[-300 -186 -122 78 101 99 -166 -68 88 214 172 52 20 -154 -100 -106 -66 -246 -138 71 -117 295 202 231 157 49 -49 120 218 -261 -108 134 -216 -86 64 -192 61 25 -119 18 103 128 -250 -150 158 81 -170 -43 109 50 165 -66] : 24
[182 -199 91 -124 -151 -267 -28 -6 -276 -342 238 -241 -197 520 574 -3 -171 125 148 67 -27 -96 231 -311 -224 -65 -188 -82 -424 -316 96 107 -316 100 369 105 -5 -55 -35 128 -232 29 267 82 -63 -157 130 130 -325 34 -88 110] : 1
[-74 -210 -58 71 335 126 -302 38 9 290 158 97 472 -200 67 -12 -15 -190 280 -192 116 231 142 281 -112 15 104 90 180 -44 105 -129 -422 106 -46 42 215 299 -167 -104 327 -5 -79 -314 -71 -50 22 -187 142 67 235 28] : 23
[-252 20 -174 -134 105 100 -110 -313 -251 167 -20 -60 20 39 29 79 44 -176 -18 116 -10 362 -60 -59 142 -11 221 256 179 -352 -120 300 -31 227 -226 -338 194 84 288 41 -59 -13 -42 40 164 91 -36 69 90 50 -86 -70] : 29
[146 98 -256 75 -233 205 -65 -85 80 94 -167 -20 109 8 26 137 71 -175 23 277 -163 247 -68 34 137 150 -18 -73 47 -87 -125 107 -255 231 107 -66 -10 259 -62 189 -64 253 -285 -13 68 -33 -218 265 -70 200 111 -208] : 6
[-183 -93 -214 -47 420 357 12 -268 -154 159 -77 -169 -67 -215 -635 -116 -56 -16 -174 431 -44 276 -73 178 131 18 225 81 203 18 -144 33 267 -232 -213 -196 167 -78 115 27 -199 15 -93 -134 142 410 -7 -4 242 55 65 -7] : 0
[-173 127 -84 108 -104 -91 -106 -329 -249 71 -194 30 4 168 26 228 75 -100 -84 26 -159 191 -155 3 225 74 94 -99 125 -235 -189 -18 -201 182 33 -308 122 146 172 251 -143 105 -160 55 211 11 382 90 42 -126 92 -143] : 11
[198 -41 -191 -192 156 -142 -65 -164 -418 -56 79 -223 -15 204 210 42 81 109 116 90 70 60 -133 -301 -3 49 20 146 -105 -246 -255 33 16 136 46 70 28 125 20 -170 -343 54 -42 -135 172 104 256 -47 136 -162 193 64] : 25
[17 -70 29 153 -116 156 -401 -146 143 46 -104 -55 120 82 205 127 4 296 7 -59 335 -233 152 -322 -142 -32 90 5 -34 -205 -361 -138 380 361 192 34 -336 21 -69 -208 13 149 228 -22 140 -253 -47 100 150 186 37 -150] : 35
[-225 -123 212 -133 -287 202 104 72 45 -223 234 -369 -390 629 32 -41 -192 208 -101 279 21 146 226 75 124 -73 -69 -105 -316 -418 139 78 -57 -196 249 -219 -202 -26 -20 381 -99 70 135 143 -75 -101 309 137 -216 212 -125 0] : 30
[-92 21 -327 -203 287 270 -158 -103 -405 148 172 110 -33 -28 -331 -157 82 -207 -89 395 30 290 -105 113 -43 -5 296 -22 55 40 -260 -61 119 -225 -232 -46 88 -246 20 40 44 38 -88 12 84 197 -80 -15 272 -6 -169 150] : 27
[-206 -52 -128 -115 237 -10 110 -21 -253 -48 48 -288 12 -131 -248 -112 26 -227 26 175 -118 210 -190 30 65 -128 140 -35 12 6 44 -140 -44 -195 -267 -125 389 65 187 242 27 -124 -106 13 -38 359 154 -145 -51 78 89 141] : 33
[-7 -290 -27 -133 146 -34 -135 -171 -323 -33 -43 -140 63 -14 232 -71 135 101 -71 110 2 140 -34 72 -216 -118 262 205 4 -218 -109 154 -83 35 -62 -69 176 -21 -2 -114 -103 -96 27 -151 113 312 -16 57 -42 -88 61 10] : 3
[-86 -51 18 124 98 -28 -236 -94 -3 -41 74 -100 -123 -198 126 -43 -130 247 -73 59 193 -207 86 -71 -41 -33 -14 -129 -59 81 -119 -203 147 -237 252 196 -10 -60 -300 97 147 21 -4 -165 62 117 -15 -43 -67 167 132 95] : 36
[-261 24 -142 103 11 -193 -356 -335 -151 87 -140 2 106 -32 164 231 -9 11 -26 -106 65 -42 -137 -283 33 -78 84 73 193 -315 -452 -161 264 399 -48 -191 24 123 276 -48 -49 80 -4 30 230 -101 273 -96 286 -84 167 -94] : 25
[-99 19 -91 -64 118 -244 -248 -408 -363 155 -3 -106 229 24 316 180 -63 93 4 22 173 142 -69 -188 52 117 87 132 168 -193 -109 112 -173 218 53 -20 196 152 90 16 -158 -2 -131 -142 153 -2 244 60 127 46 308 17] : 31
[-279 -265 200 -166 142 143 4 195 -141 -376 368 -375 -209 516 70 -167 -95 115 -30 101 -47 110 208 -66 -85 -273 85 113 -327 -246 89 -88 49 -200 -117 -184 132 -127 149 95 -134 -137 310 175 -78 133 235 18 -57 219 -223 228] : 29
[158 64 -89 167 184 -94 -151 -110 -105 88 -40 -92 277 -232 -163 28 114 -126 54 -109 -27 -48 -7 -321 -158 69 143 -311 -6 284 -47 -373 84 281 -8 148 93 39 89 54 3 -11 65 103 30 19 -50 -128 86 -3 161 -46] : 36
[-123 -189 258 -84 52 235 -65 57 13 -256 163 -305 -44 511 156 64 -86 245 132 -18 -27 102 194 120 -83 -115 70 36 -327 -262 245 68 -289 3 11 -124 140 155 77 200 4 -130 283 -11 -219 -75 355 -79 -238 118 -92 99] : 1
[-88 163 -125 358 -265 124 -142 38 249 61 -330 116 132 -199 -245 111 127 -312 -140 137 -266 -156 37 -123 108 -18 14 -408 29 112 -444 -303 69 193 190 -103 27 -44 45 176 81 260 -67 78 269 -118 -151 199 23 178 27 -123] : 28
[9 -19 186 90 -88 140 -247 -6 14 150 28 14 399 203 266 164 119 102 182 -189 154 -15 156 -138 -244 45 124 -173 -117 -192 -208 -4 -280 332 215 80 -108 98 13 -6 118 36 146 52 -109 -504 175 -162 -52 7 81 -105] : 2
[-141 -36 -36 270 209 -236 -89 -200 -68 178 -34 16 86 -409 127 15 -86 40 1 -149 154 9 57 -67 8 64 -97 8 125 -23 -162 -35 -119 25 245 121 47 8 -178 -44 40 36 -118 7 92 42 -148 -240 -63 75 264 -150] : 0
[465 -143 -156 -280 268 502 -255 263 -57 -117 -27 -228 452 -177 -44 -25 380 99 193 326 -203 61 -137 85 -559 -94 484 -185 -283 420 -64 -228 52 52 -239 436 272 131 -51 -7 122 -94 76 -203 -287 228 -210 -36 11 29 41 192] : 7
[128 -48 -35 263 -116 372 -397 343 195 -32 167 167 280 59 197 113 121 -156 75 -17 -257 94 281 -104 -88 6 0 -356 -153 69 -277 -373 -11 161 281 182 -231 4 -143 62 -57 302 -38 272 35 -258 -161 201 226 101 -89 -159] : 31
[-135 218 -61 53 75 116 -231 -24 -204 74 211 -84 153 -129 40 5 -68 -50 -31 207 106 39 -97 -388 -119 -43 244 -368 73 313 -248 -421 324 -60 -51 127 12 -69 108 346 62 32 -116 298 -60 -89 -32 153 200 359 -60 70] : 7
[11 -144 -146 172 187 -188 -356 -186 -172 170 73 169 157 -147 22 13 -118 -100 -1 -105 130 93 151 105 -91 88 63 -150 103 42 24 -315 -62 165 123 70 -83 -29 -155 4 104 79 -21 -40 98 28 20 -40 240 -51 158 -90] : 26
[-286 24 102 22 2 499 137 74 253 -29 164 -197 -195 244 -236 -137 -179 25 -38 320 58 171 269 38 60 -53 -1 73 -135 -102 58 230 -102 -152 23 -207 46 -65 -8 193 96 40 177 130 -119 -131 -329 125 -262 607 -287 30] : 4
[95 -15 -149 -283 248 203 18 -184 -286 -29 -41 -219 -32 166 -198 -8 169 23 80 251 -95 159 -84 -154 -218 -55 302 86 -138 -89 -75 123 116 199 -225 -88 211 -20 272 -38 -141 -61 291 22 -22 113 -31 -69 -13 -63 -182 73] : 14
[378 -83 -221 -99 224 36 -258 51 -247 47 107 27 318 -110 211 -68 252 -43 77 79 30 69 62 -144 -286 94 176 34 -134 167 -193 -35 -146 165 42 345 78 -43 -228 -285 -50 52 -25 -145 91 97 -342 45 106 24 108 89] : 26
[-32 -91 -265 46 516 153 0 -234 -69 -5 -158 -166 -83 -299 -499 -45 -52 -121 76 75 -110 114 -68 90 100 -9 120 124 42 51 29 -8 146 27 -317 -142 296 89 160 -35 -43 -98 61 -157 41 421 -69 -242 47 -28 35 5] : 2
[-19 -8 259 21 -101 -86 36 -195 -58 -95 150 -296 -207 392 500 58 -368 320 113 129 190 -218 366 -455 9 51 -235 -14 -196 -302 -13 335 -233 12 580 25 14 21 -96 104 -275 80 250 -148 102 -332 99 315 -328 356 -9 94] : 4
[-97 -301 60 -62 344 244 -405 -213 -219 178 65 50 344 -123 257 -69 224 102 -42 21 -65 122 81 -69 -480 -186 466 306 252 -122 -280 149 -2 215 -176 -106 331 6 132 -327 -9 -130 198 -241 162 111 -198 77 180 -78 -54 82] : 7
[-10 -66 -60 -56 65 30 -117 -174 -151 -174 -201 -146 -71 340 -125 166 95 80 -1 -43 -28 105 -14 161 114 6 182 39 -243 -234 47 -26 -40 246 -145 -220 49 73 148 49 -78 -55 189 -21 67 154 376 -87 2 -132 -16 -46] : 27
[-163 34 -68 37 48 265 -39 40 344 157 9 -236 125 -185 -205 -17 -111 17 -5 229 130 -34 211 -215 59 60 -82 9 -7 -72 -310 100 192 64 170 78 -65 -3 -38 -67 33 175 -7 -62 24 -215 -325 -34 35 460 177 -37] : 25
[-145 -88 45 105 66 -56 107 -14 171 -33 51 -232 -150 -80 43 -70 -134 118 -93 93 9 19 289 -98 81 66 -232 85 -122 -142 -78 189 -92 -82 358 63 -14 -91 -217 -33 -128 136 21 29 64 10 -311 -26 -221 321 142 -91] : 14
[-462 -83 158 175 -54 170 -205 -140 243 236 -306 -76 433 -86 -220 216 -104 19 -65 68 82 -36 192 27 -35 -23 120 -211 114 -246 -401 -14 85 230 165 -169 -23 -95 272 86 32 117 111 69 -6 -408 233 -62 135 222 220 -190] : 5
[-149 -116 14 133 271 141 -173 -214 -5 161 130 -17 -91 -204 -194 -118 168 224 -351 -11 -65 258 70 188 -50 99 201 106 158 32 -109 -15 81 -98 6 -45 -54 -50 -210 -56 0 -15 -140 -22 131 292 -191 -229 113 -126 165 -153] : 12
[-176 112 -109 -143 21 -86 -102 -76 -441 101 12 38 119 105 320 133 -87 -185 259 87 279 146 -26 -177 -20 -95 162 -84 -78 -222 -170 -15 -47 133 49 -27 56 -97 156 145 61 51 125 251 -1 -206 123 122 26 217 -234 6] : 25
[-114 67 -65 -112 222 -172 230 -406 -610 -12 -90 -367 -100 52 -46 -60 126 19 -176 269 -118 211 -382 -245 181 -38 230 200 217 -87 -160 130 -88 -122 -210 -316 506 158 257 99 -462 -145 -226 -162 352 537 337 184 -17 -38 196 126] : 3
[-460 179 -83 99 -67 -800 -3 -533 -389 222 98 -156 -51 -292 383 32 -116 -176 -310 -63 -7 -1 -120 -653 262 146 -225 35 385 -321 -488 239 -113 41 265 -138 215 -69 162 159 -232 71 -477 69 386 -33 66 -77 -30 5 500 -31] : 13
[342 -106 193 26 395 687 -200 268 89 -14 301 -209 228 31 62 -23 271 442 260 17 -130 74 81 -132 -457 -113 295 -70 -161 288 -22 -344 130 17 70 345 80 326 -149 -143 -93 -46 273 -96 -144 13 -18 -149 118 -49 -50 70] : 33
[112 -97 31 -27 241 271 33 -13 -58 -26 315 -328 -210 -34 -20 -248 -45 203 -92 269 -15 82 139 -261 -88 7 91 30 -16 106 -40 14 216 -232 110 83 -16 13 -180 2 -235 9 -24 -93 97 253 -272 174 1 209 -4 59] : 7
[-116 -144 42 14 -46 84 -353 -82 -132 72 34 38 210 125 408 94 84 80 74 -24 50 -8 25 -103 -178 -112 142 47 82 -314 -367 -30 -73 137 120 -65 19 105 -12 -74 21 90 16 -130 111 -170 188 86 107 -27 57 -3] : 11
[-294 -35 -11 -157 51 -196 12 -345 -298 -186 72 -194 -287 420 13 5 -97 182 -298 291 -116 211 -10 126 63 -5 6 222 -72 -200 118 197 -331 -103 -18 -254 372 -67 70 210 -156 -51 56 -49 87 228 191 65 -180 131 42 189] : 17
[-11 25 -278 -79 -138 254 -231 -57 29 75 -4 -107 156 -52 -243 71 77 -103 -176 432 -213 326 -182 166 -30 81 187 -260 90 93 -119 -229 85 43 -116 3 -38 126 49 388 52 175 -354 92 -114 84 -33 92 186 105 201 -103] : 10
[28 121 -104 -77 80 -14 -122 -113 -218 -77 288 -201 -178 60 120 9 -5 83 -10 63 -3 157 -99 -215 4 45 79 -118 -111 55 70 -146 74 -23 -40 99 19 109 -1 305 25 -51 -100 157 -82 112 37 -134 -35 21 8 51] : 32
[140 -97 -13 114 185 439 -308 52 64 69 243 108 21 30 -38 -182 261 216 -202 145 -98 -32 191 -103 -244 44 131 54 3 108 -451 -72 73 -126 174 145 -95 -117 -361 -320 -79 162 10 -210 229 20 -325 46 185 -11 -3 76] : 14
[-90 -30 372 239 -21 -233 -11 49 -135 -243 306 -153 -204 253 346 -170 -242 241 -125 9 113 -355 361 -393 -193 -87 -123 -321 -277 168 -22 -235 -156 -278 511 156 51 -290 -245 194 -82 -33 263 86 88 -131 41 215 -298 364 -85 232] : 3
[-215 183 -99 79 94 -26 96 -327 10 -51 -81 -395 -377 -138 -324 37 -193 83 -115 164 -38 -73 -179 -243 339 45 -30 -127 67 -33 -114 -68 341 -124 -47 -191 97 172 156 369 -79 -23 -168 -81 101 228 234 -120 -68 100 188 1] : 7
[-157 -254 155 69 187 389 -105 -32 -58 71 179 65 -73 406 -134 -139 86 172 -80 29 65 294 265 211 -208 -125 225 232 7 -237 7 -50 -45 77 -2 -294 -104 -72 -70 -216 -69 50 373 101 102 0 -50 57 127 56 -293 -108] : 17
[-87 -205 40 -266 119 -20 -5 -22 -415 -37 220 -205 58 228 134 -131 164 -41 33 152 -156 159 -82 -100 -293 -166 205 15 -50 -257 -165 26 -177 -86 -62 -89 257 -21 164 47 -106 -84 62 -38 -14 69 266 -111 -31 -204 18 174] : 12
[116 -226 -177 -322 279 186 4 -108 -339 -18 135 -215 -110 -40 -217 -295 64 -7 -112 479 -54 268 -75 304 -220 -41 338 56 -24 135 213 61 -108 -331 -213 3 290 -57 -152 133 66 -127 -53 -306 -41 541 -164 124 -92 54 -18 223] : 10
[-162 -174 -82 -130 246 -163 20 -17 -504 -64 18 -152 -19 -149 415 -47 126 -168 102 -99 43 134 -36 -177 207 -90 71 224 -85 -459 -419 334 -48 -207 13 -63 120 -150 15 -172 -276 -44 -197 12 243 311 118 -47 -27 -151 22 -21] : 2
[171 199 -348 127 80 -92 -241 -255 -150 148 -36 27 80 -219 2 122 143 -38 34 -75 79 88 -263 -285 17 171 71 -74 117 74 -297 -251 201 332 -83 108 -159 203 -25 7 12 126 -255 116 65 19 -99 -204 201 -77 211 -200] : 11
[190 -123 -115 -225 517 214 -42 12 -366 118 290 -125 246 -23 -142 -236 41 -79 163 284 45 163 113 -154 -349 10 238 10 -33 236 3 -47 -99 -118 -79 205 287 -113 -48 -161 -116 -37 164 -151 -43 110 -197 59 127 156 -49 261] : 14
[-378 121 -299 -79 103 -467 156 -371 -574 90 -140 -112 -77 -245 47 -14 45 -352 -259 108 53 398 -283 45 538 160 45 201 181 -251 -215 362 -282 -223 -173 -267 277 -135 53 189 -171 -36 -606 91 283 496 49 27 -78 92 268 -77] : 7
[-169 231 -9 114 -8 -374 1 -276 -260 71 -259 -80 114 -51 12 223 24 -122 61 -146 61 -160 -78 -380 87 41 39 -277 -75 -108 -295 -84 -33 295 137 -57 154 -67 292 158 -41 -16 112 162 141 -208 331 -200 -84 -52 122 -40] : 29
[101 82 -101 63 77 -226 -206 -223 -425 48 -70 53 226 131 342 266 129 74 189 -188 106 155 -188 -102 -18 79 79 -33 -38 -125 -106 -177 -259 313 78 75 62 208 29 20 -127 32 -38 115 51 -55 379 -141 79 -180 162 -115] : 33
[-262 -217 -99 -55 426 249 -61 54 -210 135 223 67 33 -143 -356 -211 85 -139 -137 151 -65 339 165 328 42 35 105 40 -21 -108 -226 86 -109 -435 -13 4 59 -362 -138 -99 -51 24 -112 37 48 219 -46 -292 172 -117 21 35] : 33
[-69 -279 44 -149 352 86 -115 -195 -274 172 166 -140 127 69 -84 -139 168 53 -44 2 -55 233 48 63 -215 -55 293 221 149 -220 -46 85 -119 71 -127 -173 232 93 84 -202 -85 -124 95 -289 152 192 170 -166 160 -276 142 80] : 23
[44 51 -250 -164 180 -130 -40 -187 -413 -88 -129 -174 26 91 -85 185 77 -55 151 63 -72 114 -259 -105 74 61 90 -130 -174 -184 -245 -74 53 108 -113 10 70 34 245 127 -223 13 -68 106 -44 79 466 -285 101 -280 142 -29] : 9
[101 -275 20 -79 344 272 -347 162 -92 -6 270 35 283 -106 131 -153 151 60 138 115 -173 -7 119 7 -677 -237 288 -71 -56 220 -84 -298 -58 -13 -28 257 309 -22 -78 -109 206 -59 294 -145 -153 15 -213 -104 61 -16 -107 252] : 14
[62 -74 -67 92 37 297 -51 25 150 -61 -106 -134 -5 -13 -367 -25 155 -125 -129 123 -318 129 95 165 78 75 146 -203 -116 56 -24 -56 -40 12 -44 -117 33 31 -14 164 -28 53 -69 -49 51 202 -55 22 -38 -27 46 -94] : 8
[-92 -99 205 -315 -26 73 -38 98 -313 -101 321 -308 25 228 537 -83 -20 104 0 237 79 84 250 -296 -161 -51 168 -88 -286 -212 -139 349 -120 -234 252 144 48 -265 -27 168 -150 -51 48 102 -54 -106 -43 257 -208 248 -133 159] : 6
[-205 89 83 113 -120 122 166 141 -120 28 176 -173 -127 90 -59 -52 -140 -177 -2 280 -140 133 42 -54 295 -21 -104 -411 -2 -43 -99 -226 -153 -433 350 -86 51 41 -85 476 -152 176 -253 79 128 6 336 240 -45 179 47 29] : 31
[-269 230 -151 20 108 218 268 8 -25 -128 1 -279 -266 108 -286 39 -117 -69 58 282 -89 186 -152 -107 396 -1 -141 26 -111 -113 -201 38 28 -234 -67 -174 151 89 130 267 -192 102 -151 208 -21 88 109 -73 -106 345 -43 5] : 8
[99 -62 -319 -91 191 104 -210 -71 -176 171 -31 29 178 -303 -174 -57 136 -338 97 81 -3 170 -29 -47 -155 15 285 -152 35 43 -134 -122 196 186 -198 37 -30 -77 69 17 166 48 -24 74 -22 111 -277 -62 156 -47 -70 -97] : 13
[-32 76 -163 208 23 259 -127 -213 325 16 -274 -74 -191 -146 -528 31 80 15 -317 157 -181 -22 87 165 283 152 80 -53 5 93 -110 -1 145 74 -15 -185 21 50 -107 71 66 100 -77 -258 275 268 -190 37 -1 87 125 -86] : 25
